Each row is followed by its group and then its class within the group.
[ 0.93  2.31 -0.67 -0.18  0.15 -4.89  1.44 -0.03 -0.06 -0.77  0.94 -2.75
  3.19  1.19 -0.81 -1.00  0.90 -0.25 -1.61  2.97 -0.16  0.25  2.69 -1.23]
<37> > Ct
[-0.15  3.79  0.18 -0.20 -1.58 -0.52  0.15 -0.91 -1.49 -1.14 -0.55 -1.03
  1.71  0.19  0.31 -0.70  0.32 -1.60 -2.23  2.07  0.53  0.63  2.52  5.75]
<37> > Ct
[ 1.14  1.41 -0.99  2.25 -1.38 -2.17 -0.22  0.06 -2.94 -0.39 -0.36 -1.41
  2.09  1.10 -0.37 -0.28  0.10  0.14 -1.74  3.08  0.49  1.19  1.23  0.21]
<37> > Ct
[ 0.42  0.07 -0.07 -3.08 -0.92 -2.20  1.29  1.96 -0.14 -0.77 -1.18 -2.75
  2.29  0.97 -0.76 -1.49  1.53 -0.28 -2.40 -3.82 -0.89 -3.68  1.77 -1.46]
<47> > SR
[ 0.51  0.80  0.20 -0.62  0.03 -0.82  1.39 -0.56 -1.99 -0.35 -0.32 -0.73
 -0.81  1.43 -1.05 -1.03  0.68 -0.14 -1.69  3.03 -0.83  0.75  1.71  0.58]
<37> > MP
[ 0.64  1.41  1.55 -1.25 -1.41 -2.74 -0.26  0.30 -1.67 -1.85  0.17 -3.12
  4.72  0.90 -2.09 -2.08  0.08  0.01 -1.87  0.43 -0.31  0.00  1.78 -0.37]
<37> > Ct
[-0.33  0.27  2.07  1.34 -0.98 -1.10 -0.43  1.36 -1.81 -1.74 -2.28 -0.19
  1.36  2.53 -1.25 -1.87  0.79 -2.87 -0.70 -2.24 -0.78 -0.53 -0.16 -0.31]
<47> > Hb
[ 1.12 -1.32  2.32  1.57 -0.45 -3.74  2.05  0.74 -0.75 -1.28  0.10 -0.25
  2.71  0.60 -1.52 -4.90  2.36 -0.42 -0.24 -3.44  0.07  0.52  1.00 -0.33]
<47> > Hb
[ 0.75  2.23 -0.62 -1.13 -1.15 -2.53  1.77  0.08  0.65 -1.64 -0.23 -1.73
  2.30  0.38 -1.45 -2.48  1.52 -2.28 -1.69 -4.74  0.26  0.15  1.18 -1.94]
<47> > SR
[-3.85  3.07 -0.36  1.10 -0.51 -3.29  0.29  0.34 -0.71 -0.06  0.19 -0.85
  1.94  1.49 -0.56 -2.04  0.27 -0.75 -0.83  3.41  0.40  0.12  0.51 -0.17]
<37> > Ct
[ 0.72  1.40  0.98 -2.37 -0.07 -4.80 -0.09  0.59 -2.24 -1.14 -3.96 -3.46
  4.67  1.05 -3.88 -2.97  0.22 -1.45  0.36  3.24  1.16 -0.17  0.56 -0.59]
<37> > Ct
[ 0.70 -1.52  0.61  1.46 -0.64 -1.72 -1.87  1.73 -1.98 -0.19 -0.29 -0.69
  0.82  0.36 -1.20 -1.60  0.25 -0.90 -0.49 -1.11 -0.16  0.61  0.70  1.76]
<47> > Hb
[ 0.69  1.58  0.42 -0.28 -2.96 -1.20 -0.81 -0.14 -1.63 -0.84  0.04 -0.17
  3.36  0.15 -0.37 -1.73 -0.03 -1.80 -0.60  3.67  0.21  0.12  1.24 -1.44]
<37> > Ct
[ 0.72  1.58 -0.15  0.14 -1.08 -4.34 -0.21 -0.17  0.46 -1.61 -0.09 -1.94
  3.37  0.74 -2.54 -1.06  0.16 -1.15 -1.73  3.46  0.52 -0.06  1.09  1.11]
<37> > Ct
[ 0.75  2.41  1.67  0.61  0.36 -4.37  0.12  1.10 -1.23  0.07 -0.75  0.55
  0.27 -0.83 -0.13 -1.96  1.98  0.50 -0.78 -0.77  0.29  1.31  2.17 -0.24]
<47> > SR
[-0.70  2.38  1.56 -0.97  0.67 -3.34 -1.98  0.83 -2.07 -1.25 -0.38  1.11
  4.17  2.85 -2.73 -1.28 -1.56 -1.52 -0.37 -0.04  1.04 -0.27 -0.37 -1.29]
<37> > MP
[ 2.02  2.11 -0.25 -1.34 -1.13 -3.44 -1.37  0.74 -0.19 -0.10  0.30 -1.37
  1.89  1.91 -0.52 -0.75  0.77 -1.77 -2.72  0.98  0.82  0.76  4.32  0.11]
<37> > MP
[ 1.19  1.40  1.56  1.31 -1.17 -5.35  0.24  0.47 -2.01 -1.27  0.05 -1.32
 -1.41  1.42  0.99 -2.62  0.53 -1.41 -0.80 -1.86  0.21  0.04  1.36 -0.95]
<47> > Hb
[ 0.78  2.34  1.03 -0.90 -0.43 -2.03 -0.32 -0.19 -2.75 -1.05 -0.17  0.02
 -0.86 -1.28  2.06 -1.61  0.77 -1.49 -1.78 -3.49 -0.42  0.40  2.14  0.43]
<47> > SR
[-1.40  2.73  1.10 -4.05 -1.38 -7.00  1.50 -0.06  0.00 -2.98  0.04 -5.54
  4.99  2.04 -3.45 -1.47 -1.13 -2.63  0.10  3.41  0.71  0.84 -0.30 -1.84]
<37> > Ct
[-0.30 -2.25  3.15  2.00  1.21  0.90  1.09  1.15 -3.15  0.50 -0.51  2.77
 -0.72  0.43  1.28 -1.50  1.87 -0.35  0.22 -3.22 -3.22  0.65 -0.39  0.21]
<47> > SR
[-0.56  3.71  0.70 -1.68 -0.05 -2.47  0.12 -0.09  0.49 -1.14 -0.33 -2.75
  3.41  0.57 -0.94 -1.42  0.37 -2.66 -1.45  3.57  0.90 -0.12  1.30 -2.00]
<37> > MP
[ 1.41  3.90  0.89 -2.30 -1.38 -3.65 -0.49 -0.47 -0.14 -0.45 -0.78 -1.81
  2.59  1.67 -3.57 -1.37 -0.04 -3.52 -2.75 -0.34  1.06  0.15  1.68 -1.43]
<37> > MP
[ 0.85 -0.46 -0.48  0.58 -0.64 -2.70  0.84  0.79 -0.50 -0.55 -0.96 -1.29
  0.43  0.83  1.63 -2.64  2.17 -0.41 -2.68 -2.02  0.46  0.78  0.98 -0.04]
<47> > Hb
[-1.13 -0.76  1.81 -0.51  0.27 -4.97  0.11 -0.32 -1.82 -0.99 -1.03 -2.67
 -1.89  0.66 -0.97 -1.93  0.26 -1.61 -2.19 -5.75 -0.58  1.10  0.93 -1.14]
<47> > SR
[ 0.16  1.59  0.99  0.42 -0.43 -3.15  0.06  0.21 -2.42 -0.49 -0.75  0.29
 -2.10  0.47  0.57 -1.43  1.38 -1.11 -0.82 -3.52 -0.26 -0.16  2.05  0.43]
<47> > SR
[ 1.13  2.14 -0.32  0.14  1.10 -0.06  1.04 -0.31 -2.67 -0.02  0.86 -1.29
  1.26  0.48 -1.58 -1.13  0.85 -1.99  0.05  4.80  1.15  0.74  0.22 -1.44]
<37> > Ct
[ 1.79 -0.25  1.62  0.45 -1.59  0.15  0.08  0.78 -1.83  0.60 -1.22 -0.69
  0.52  1.64  1.90 -1.61  0.96 -1.80 -0.71 -1.48 -0.41  0.43  0.59 -0.39]
<47> > SR
[ 1.19  1.36  0.72  1.37 -0.61 -4.84  0.32  0.80 -0.47 -0.68 -0.41 -1.91
  1.58  2.38  0.29 -1.53  1.14 -0.15 -2.84 -3.18  0.10 -0.05  1.94 -0.84]
<47> > Hb
[ 0.25  1.78  0.29  0.47 -1.12 -4.59  2.37  0.91 -0.53 -0.48  1.04 -2.21
  2.54  0.41  0.57 -2.37  1.06 -0.34 -1.33  0.23  1.12  0.21  0.78 -1.98]
<47> > SR
[ 0.24  1.20  0.57 -0.05 -0.47 -3.23  0.19  0.71 -2.74 -0.04  1.54 -1.62
  2.27  1.37 -1.42 -2.68  1.11 -0.93 -0.49  2.17 -0.58  0.17  1.47  0.34]
<37> > Ct
[ 0.90  4.25  1.59  0.08 -0.33 -1.00 -1.88 -0.09 -1.11 -0.26  0.16  1.28
  1.69  0.25  0.70  1.33 -1.34 -1.86 -3.86 -0.27  1.52 -0.01  1.03 -1.91]
<37> > MP
